Here is a tiny trained network, its code and every weight. The questions are about switching its units off for an input and a class, where a switched-off unit gives its printed mean instead of its output.

import numpy as np


def w(rows, s, z=0):
    codes = np.array(rows[::2]) - 128.0
    scale = np.full(codes.shape[1], s)
    scale[-1] = z or s
    return codes * scale


def f(y):
    return y / 2 * (1 + np.tanh(0.7978845608 * (y + 0.044715 * y**3)))


def log_softmax(a):
    a = a - a.max(-1, keepdims=True)
    return a - np.log(np.exp(a).sum(-1, keepdims=True))


def net(x, mask):
    res = np.array(x, float).reshape(1, 7) / 4 @ E
    y = f(res @ A[0][:, :-1].T + A[0][:, -1])
    res = res + np.where(mask, y, B[0][:, -1]) @ B[0][:, :-1]
    return log_softmax(res[-1] @ U[:, :-1].T + U[:, -1])


A, B = {}, {}
E = w([
[137,124,127,135,129,127,126,121],'x0',
[113,139,71,71,221,16,181,79],'x1',
[146,161,117,89,120,145,168,186],'x2',
[126,63,158,83,21,31,131,154],'x3',
[100,140,6,145,13,159,184,62],'x4',
[160,250,149,105,81,90,26,76],'x5',
[105,163,254,112,113,140,244,52],'x6',
],0.0063)
A[0] = w([
[146,132,79,128,88,144,152,93,64],'neuron 1',
[146,129,86,102,179,78,144,88,90],'neuron 2',
[112,159,95,105,176,74,164,133,80],'neuron 3',
[156,126,56,147,143,113,95,166,44],'neuron 4',
[146,171,183,107,86,104,180,113,153],'neuron 5',
[127,152,180,124,119,138,195,62,54],'neuron 6',
[138,206,123,112,105,88,59,107,52],'neuron 7',
[166,127,168,196,55,233,103,195,103],'neuron 8',
[125,154,181,127,123,127,181,103,51],'neuron 9',
[163,175,163,112,106,114,85,67,163],'neuron 10',
[111,73,109,143,159,147,173,166,98],'neuron 11',
[142,98,87,158,124,107,21,89,170],'neuron 12',
[108,156,169,101,121,146,171,127,254],'neuron 13',
[102,127,87,160,93,141,152,69,90],'neuron 14',
[134,170,104,176,199,201,149,121,79],'neuron 15',
[113,108,188,129,169,124,95,158,120],'neuron 16',
[58,152,79,137,81,138,151,125,87],'neuron 17',
[178,135,74,85,114,117,112,198,82],'neuron 18',
[125,140,102,100,147,77,155,117,90],'neuron 19',
[106,2,142,156,146,136,151,109,97],'neuron 20',
[133,137,185,122,175,107,110,166,60],'neuron 21',
[144,59,160,106,40,44,155,176,65],'neuron 22',
[133,134,76,121,79,149,151,113,113],'neuron 23',
],0.01,0.0077)
B[0] = w([
[192,112,140,153,126,110,103,115,150],'neuron 1',
[121,107,206,67,70,211,99,64,170],'neuron 2',
[135,97,194,73,49,184,83,72,161],'neuron 3',
[101,45,215,219,129,201,61,202,158],'neuron 4',
[93,114,123,156,172,150,103,160,205],'neuron 5',
[117,70,149,193,121,179,64,209,172],'neuron 6',
[167,153,139,143,28,190,247,185,168],'neuron 7',
[111,91,161,35,104,149,122,38,248],'neuron 8',
[124,34,196,208,96,193,73,203,149],'neuron 9',
[122,136,77,137,127,172,246,165,198],'neuron 10',
[149,176,114,139,64,180,222,163,181],'neuron 11',
[88,93,102,165,184,138,150,140,225],'neuron 12',
[107,84,26,130,192,103,109,151,253],'neuron 13',
[222,124,112,129,157,88,68,145,168],'neuron 14',
[92,254,205,197,97,40,97,108,184],'neuron 15',
[223,120,89,96,144,89,131,130,171],'neuron 16',
[220,102,145,127,156,79,112,142,167],'neuron 17',
[85,109,154,191,209,164,129,143,165],'neuron 18',
[107,113,195,106,88,173,121,83,153],'neuron 19',
[136,173,96,110,77,151,207,182,198],'neuron 20',
[234,106,133,107,133,89,110,161,148],'neuron 21',
[84,240,185,196,126,71,81,96,213],'neuron 22',
[207,110,141,139,181,85,135,112,177],'neuron 23',
],0.0085,0.0074)
U = w([
[114,109,102,128,143,132,154,118,251],'0',
[95,53,139,193,141,179,109,172,56],'1',
[152,160,110,133,71,174,227,166,68],'2',
[250,99,125,118,138,84,110,122,79],'3',
[105,89,171,63,76,179,111,51,81],'4',
[84,236,166,183,111,81,102,104,98],'5',
[95,115,76,111,148,122,139,121,211],'6',
],0.013,0.017)

Each question gives the input, the list of numbers given to net, and the class t.
The units are the neurons (one row each of A and B). Each row of codes is followed by its name. A weight is (code - 128) times the scale printed after its matrix; where a second scale follows, it is the last column's (A, B and U).
mask holds one flag per neuron, in row order. A switched-off neuron (its flag False) gives its mean, the last column of its row in B, instead of its output. The means were averaged over made-up inputs and are rounded, as every weight is.
A unit's drop is (log p(t) with every unit on - log p(t) with that unit switched off) / (log p(t) with every unit on - log p(t) with every unit switched off).
The circuit of an input: a set's keep is (log p(t) with only the set's units on - log p(t) with every unit switched off) / (log p(t) with every unit on - log p(t) with every unit switched off). Starting from the 12 units with the biggest drops (on a tie, the unit counted first), units are removed one at a time, each time the one whose removal leaves the highest keep (on an exact tie, the one counted first), for as long as the keep stays at least 0.8.
circuit, biggest first: the units of the circuit, biggest drop first
most important unit: the unit with the biggest drop
k most important neurons: the k neurons with the biggest drops, biggest first
drop when u is switched off: that unit's drop, to one decimal
input [5,-4,-3,0,3,4,5], class 1: most important unit	neuron 6
input [7,-2,-3,-4,-7,8,-1], class 2: circuit, biggest first	(neuron 7; neuron 10)
input [4,1,4,6,-2,2,-7], class 1: circuit, biggest first	(neuron 4; neuron 18)
input [-2,4,-3,2,0,2,8], class 1: circuit, biggest first	(neuron 6; neuron 9)
input [-2,-6,6,8,-8,-3,1], class 3: 3 most important neurons	(neuron 16; neuron 21; neuron 15)
input [-6,8,2,-5,-5,-3,0], class 4: 2 most important neurons	(neuron 3; neuron 2)
input [0,-7,6,1,-2,6,-1], class 4: 3 most important neurons	(neuron 8; neuron 20; neuron 11)
input [-1,-7,-4,-2,1,-7,4], class 2: 4 most important neurons	(neuron 20; neuron 11; neuron 2; neuron 3)
input [5,8,-2,5,-6,3,1], class 4: circuit, biggest first	(neuron 2; neuron 3)
input [5,6,-5,-7,2,4,7], class 1: circuit, biggest first	(neuron 6; neuron 9)
input [4,1,-6,-7,3,-4,-5], class 5: 2 most important neurons	(neuron 15; neuron 13)
input [-1,5,6,8,8,-3,5], class 3: circuit, biggest first	(neuron 17; neuron 14)
input [-5,-2,3,-3,-7,3,0], class 3: 2 most important neurons	(neuron 21; neuron 16)
input [0,-6,3,5,1,-4,2], class 4: circuit, biggest first	(neuron 8)
input [-2,-3,3,4,7,2,-6], class 3: circuit, biggest first	(neuron 23; neuron 17)
input [2,-8,-4,4,-7,-3,-5], class 4: 2 most important neurons	(neuron 8; neuron 13)
input [5,-4,4,0,-5,7,6], class 2: 3 most important neurons	(neuron 10; neuron 7; neuron 12)
input [-4,-3,-3,6,6,0,5], class 3: 3 most important neurons	(neuron 14; neuron 17; neuron 23)
input [8,8,2,-5,4,1,7], class 4: 4 most important neurons	(neuron 2; neuron 3; neuron 19; neuron 12)
input [-7,8,-2,1,-1,0,-7], class 4: circuit, biggest first	(neuron 2; neuron 3)
input [-4,3,6,8,4,8,-6], class 2: circuit, biggest first	(neuron 7)
input [-5,-7,-4,-7,-8,8,1], class 2: 2 most important neurons	(neuron 10; neuron 7)
input [4,-5,0,-5,4,-8,-7], class 2: 2 most important neurons	(neuron 11; neuron 20)
input [2,-5,2,3,-8,-2,5], class 3: 2 most important neurons	(neuron 16; neuron 21)
input [4,2,1,4,-6,-2,3], class 3: 3 most important neurons	(neuron 21; neuron 16; neuron 12)
input [3,-7,-1,-7,-8,-1,5], class 3: 2 most important neurons	(neuron 16; neuron 21)
input [-4,8,-7,-6,0,0,7], class 4: most important unit	neuron 2
input [2,3,6,-3,-3,-7,7], class 1: drop when neuron 10 is switched off	0.1
input [-4,8,4,-7,4,1,6], class 4: drop when neuron 22 is switched off	0.1
